Below are the code and all the weights of a small trained network. Each question names an input and a target symbol and asks about switching units off, where a switched-off unit gives its printed mean instead of its output.

import numpy as np


def w(rows, s, z=0):
    codes = np.array(rows[::2]) - 128.0
    scale = np.full(codes.shape[1], s)
    scale[-1] = z or s
    return codes * scale


def norm(h):
    return h / np.sqrt((h * h).mean(-1, keepdims=True) + 1e-5)


def f(y):
    return np.maximum(y, 0)


def softmax(a):
    e = np.exp(a - a.max(-1, keepdims=True))
    return e / e.sum(-1, keepdims=True)


def log_softmax(a):
    a = a - a.max(-1, keepdims=True)
    return a - np.log(np.exp(a).sum(-1, keepdims=True))


def net(x, mask):
    ids = ['ΠΦΨαβγδζηθλμω'.index(c) for c in x.split()]
    T = len(ids)
    res = E[ids] + P[:T]
    u = 0
    for l in range(3):
        q, k, v = (norm(res) @ M[l].T for M in (Q, K, V))
        z = softmax(np.where(np.tri(T) > 0, q @ k.T / 3**0.5, -1e9)) @ v
        res = res + np.where(mask[u], z, O[l][:, -1]) @ O[l][:, :-1]
        u += 1
        y = f(norm(res) @ A[l][:, :-1].T + A[l][:, -1])
        res = res + np.where(mask[u : u + 4], y, B[l][:, -1]) @ B[l][:, :-1]
        u += 4
    return log_softmax(norm(res)[-1] @ U[:, :-1].T + U[:, -1])


Q, K, V, O, A, B = {}, {}, {}, {}, {}, {}
E = w([
[87,124,131,114],'Π',
[88,138,87,126],'Φ',
[138,160,139,130],'Ψ',
[133,147,131,108],'α',
[93,103,132,113],'β',
[139,120,142,137],'γ',
[117,146,130,105],'δ',
[161,158,131,134],'ζ',
[88,108,130,111],'η',
[144,97,136,99],'θ',
[134,132,137,3],'λ',
[97,41,113,152],'μ',
[140,108,83,105],'ω',
],0.031)
P = w([
[52,217,188,23],'0',
[102,201,136,45],'1',
[131,197,103,97],'2',
[126,163,122,129],'3',
[104,132,112,155],'4',
[111,124,123,189],'5',
[116,108,126,191],'6',
[121,84,135,213],'7',
[107,87,127,219],'8',
[105,75,126,215],'9',
[143,97,150,253],'10',
[97,139,136,216],'11',
],0.0047)
Q[0] = w([
[129,221,111,174],'L0H1',
[123,63,90,1],'L0H1',
[153,105,93,130],'L0H1',
],0.0098)
K[0] = w([
[22,216,93,89],'L0H1',
[87,3,47,185],'L0H1',
[192,88,104,227],'L0H1',
],0.0071)
V[0] = w([
[177,79,128,219],'L0H1',
[160,150,14,187],'L0H1',
[75,164,254,200],'L0H1',
],0.0063)
O[0] = w([
[88,129,109,53,23],'L0H1',
[202,2,51,72,39],'L0H1',
[41,116,138,84,4],'L0H1',
],0.0088,0.0035)
A[0] = w([
[160,122,90,117,95],'L0N1',
[81,136,145,86,253],'L0N2',
[59,45,132,110,51],'L0N3',
[72,254,141,143,142],'L0N4',
],0.0076,0.0036)
B[0] = w([
[215,94,190,147,146],'L0N1',
[253,162,101,205,228],'L0N2',
[156,128,186,198,170],'L0N3',
[215,77,136,134,254],'L0N4',
],0.0051,0.0049)
Q[1] = w([
[115,141,36,151],'L1H1',
[102,113,199,66],'L1H1',
[84,134,121,2],'L1H1',
],0.011)
K[1] = w([
[78,203,86,245],'L1H1',
[153,124,212,129],'L1H1',
[112,226,168,96],'L1H1',
],0.012)
V[1] = w([
[105,155,119,142],'L1H1',
[122,153,1,194],'L1H1',
[193,71,162,54],'L1H1',
],0.0084)
O[1] = w([
[58,116,156,81,62],'L1H1',
[189,51,255,11,188],'L1H1',
[198,155,83,171,250],'L1H1',
],0.0081,0.0018)
A[1] = w([
[211,69,165,131,4],'L1N1',
[105,72,161,73,121],'L1N2',
[115,115,102,254,210],'L1N3',
[193,230,161,69,103],'L1N4',
],0.0081,0.0025)
B[1] = w([
[128,126,3,108,194],'L1N1',
[168,195,163,150,166],'L1N2',
[197,211,153,142,254],'L1N3',
[103,83,133,147,184],'L1N4',
],0.0078,0.0066)
Q[2] = w([
[99,45,74,141],'L2H1',
[100,121,177,190],'L2H1',
[1,128,177,67],'L2H1',
],0.0084)
K[2] = w([
[177,164,171,137],'L2H1',
[157,146,98,120],'L2H1',
[130,245,105,254],'L2H1',
],0.0079)
V[2] = w([
[113,34,58,212],'L2H1',
[155,152,164,27],'L2H1',
[113,196,9,65],'L2H1',
],0.011)
O[2] = w([
[173,79,68,188,3],'L2H1',
[197,159,231,30,236],'L2H1',
[121,180,8,2,87],'L2H1',
],0.0096,0.0036)
A[2] = w([
[141,152,228,165,162],'L2N1',
[156,153,169,195,246],'L2N2',
[171,21,254,32,84],'L2N3',
[200,101,245,95,225],'L2N4',
],0.0086,0.0013)
B[2] = w([
[143,67,86,49,222],'L2N1',
[120,83,221,96,211],'L2N2',
[254,188,150,199,240],'L2N3',
[170,91,189,164,253],'L2N4',
],0.0092,0.0078)
U = w([
[119,107,147,114,31],'Π',
[131,85,182,48,59],'Φ',
[65,119,158,172,194],'Ψ',
[95,125,144,146,70],'α',
[108,23,121,192,253],'β',
[108,217,103,37,190],'γ',
[71,122,138,104,117],'δ',
[198,8,19,78,202],'ζ',
[86,118,138,151,100],'η',
[154,108,173,123,61],'θ',
[113,130,152,95,26],'λ',
[103,120,139,134,85],'μ',
[175,221,107,238,142],'ω',
],0.011,0.004)

Each question gives the input, a string of symbols that net reads in full, and the target symbol t.
The units are the heads (3 rows each of Q, K, V and O) and the neurons (one row each of A and B). Each row of codes is followed by its name. A weight is (code - 128) times the scale printed after its matrix; where a second scale follows, it is the last column's (O, A, B and U).
mask holds one flag per unit, layer by layer, with each layer's heads first. A switched-off unit (its flag False) gives its mean, the last column of its rows in O or B, instead of its output. The means were averaged over made-up inputs and are rounded, as every weight is.
A unit's drop is (log p(t) with every unit on - log p(t) with that unit switched off) / (log p(t) with every unit on - log p(t) with every unit switched off).
The circuit of an input: a set's keep is (log p(t) with only the set's units on - log p(t) with every unit switched off) / (log p(t) with every unit on - log p(t) with every unit switched off). Starting from the 12 units with the biggest drops (on a tie, the unit counted first), units are removed one at a time, each time the one whose removal leaves the highest keep (on an exact tie, the one counted first), for as long as the keep stays at least 0.8.
circuit, biggest first: the units of the circuit, biggest drop first
top k neurons: the k neurons with the biggest drops, biggest first
k most important neurons of layer l: the k neurons of layer l with the biggest drops, biggest first
input θ θ η θ α β, target ω: circuit, biggest first	(L1H1)
input δ λ β θ Π δ θ ω Π ω ω μ, target ζ: circuit, biggest first	(L2H1; L0H1; L1H1; L1N1)
input β λ λ θ β, target γ: circuit, biggest first	(L2H1; L1H1)
input Π θ μ θ, target β: circuit, biggest first	(L2H1; L1H1)
input ω ω ω β ω β μ, target ζ: circuit, biggest first	(L0H1; L2H1; L1N1)
input δ α Π β θ θ μ Π, target β: circuit, biggest first	(L2H1; L2N3)
input ω Π β μ δ β ζ β δ θ θ, target ω: circuit, biggest first	(L1H1; L0H1; L0N4)
input θ θ Ψ δ ω β Ψ ω Ψ, target ζ: 2 most important neurons of layer 2	(L2N3; L2N4)
input θ β β μ β ω θ β θ δ Π, target ω: circuit, biggest first	(L2H1; L1H1; L1N3; L0H1)
input θ μ θ Ψ, target β: circuit, biggest first	(L1H1; L2H1; L2N3)
input λ θ ω λ, target ζ: circuit, biggest first	(L0H1; L1H1; L1N3)
input ω β Π θ θ ω η β θ ζ ω θ, target ζ: circuit, biggest first	(L2H1; L1N1)
input μ η Ψ, target β: circuit, biggest first	(L2H1; L2N3)
input θ λ Ψ ζ η ω δ Π, target ζ: top 4 neurons	(L1N1; L0N1; L2N3; L0N2)
input β β β λ, target γ: most important neuron of layer 2	(L2N3)
input Π μ θ ζ, target β: 2 most important neurons of layer 2	(L2N3; L2N2)
input θ θ β γ θ ω β η, target ζ: 2 most important neurons of layer 0	(L0N2; L0N1)
input β Ψ ω θ θ ω Π, target ζ: circuit, biggest first	(L2H1; L1H1; L0H1; L1N1)
input ω β η, target ζ: top 2 neurons	(L1N1; L2N3)
input θ Ψ δ θ λ, target γ: circuit, biggest first	(L1H1; L2H1; L0H1)
input α θ η θ θ Π η θ δ θ ω α, target ζ: top neuron	(L0N4)
input β μ β, target β: top 3 neurons	(L0N2; L2N3; L0N4)
input α θ λ Π, target γ: 2 most important neurons of layer 2	(L2N3; L2N4)
input θ Ψ θ Π, target ω: top 2 neurons	(L0N4; L1N3)
input θ Ψ Π θ β Ψ β θ λ Ψ ω ζ, target ζ: 2 most important neurons of layer 1	(L1N3; L1N1)
input ω ω Π λ ω α, target ζ: top 2 neurons	(L1N1; L1N3)
input ζ ζ β β β δ γ θ ω Ψ, target ζ: top 3 neurons	(L0N4; L2N3; L1N3)
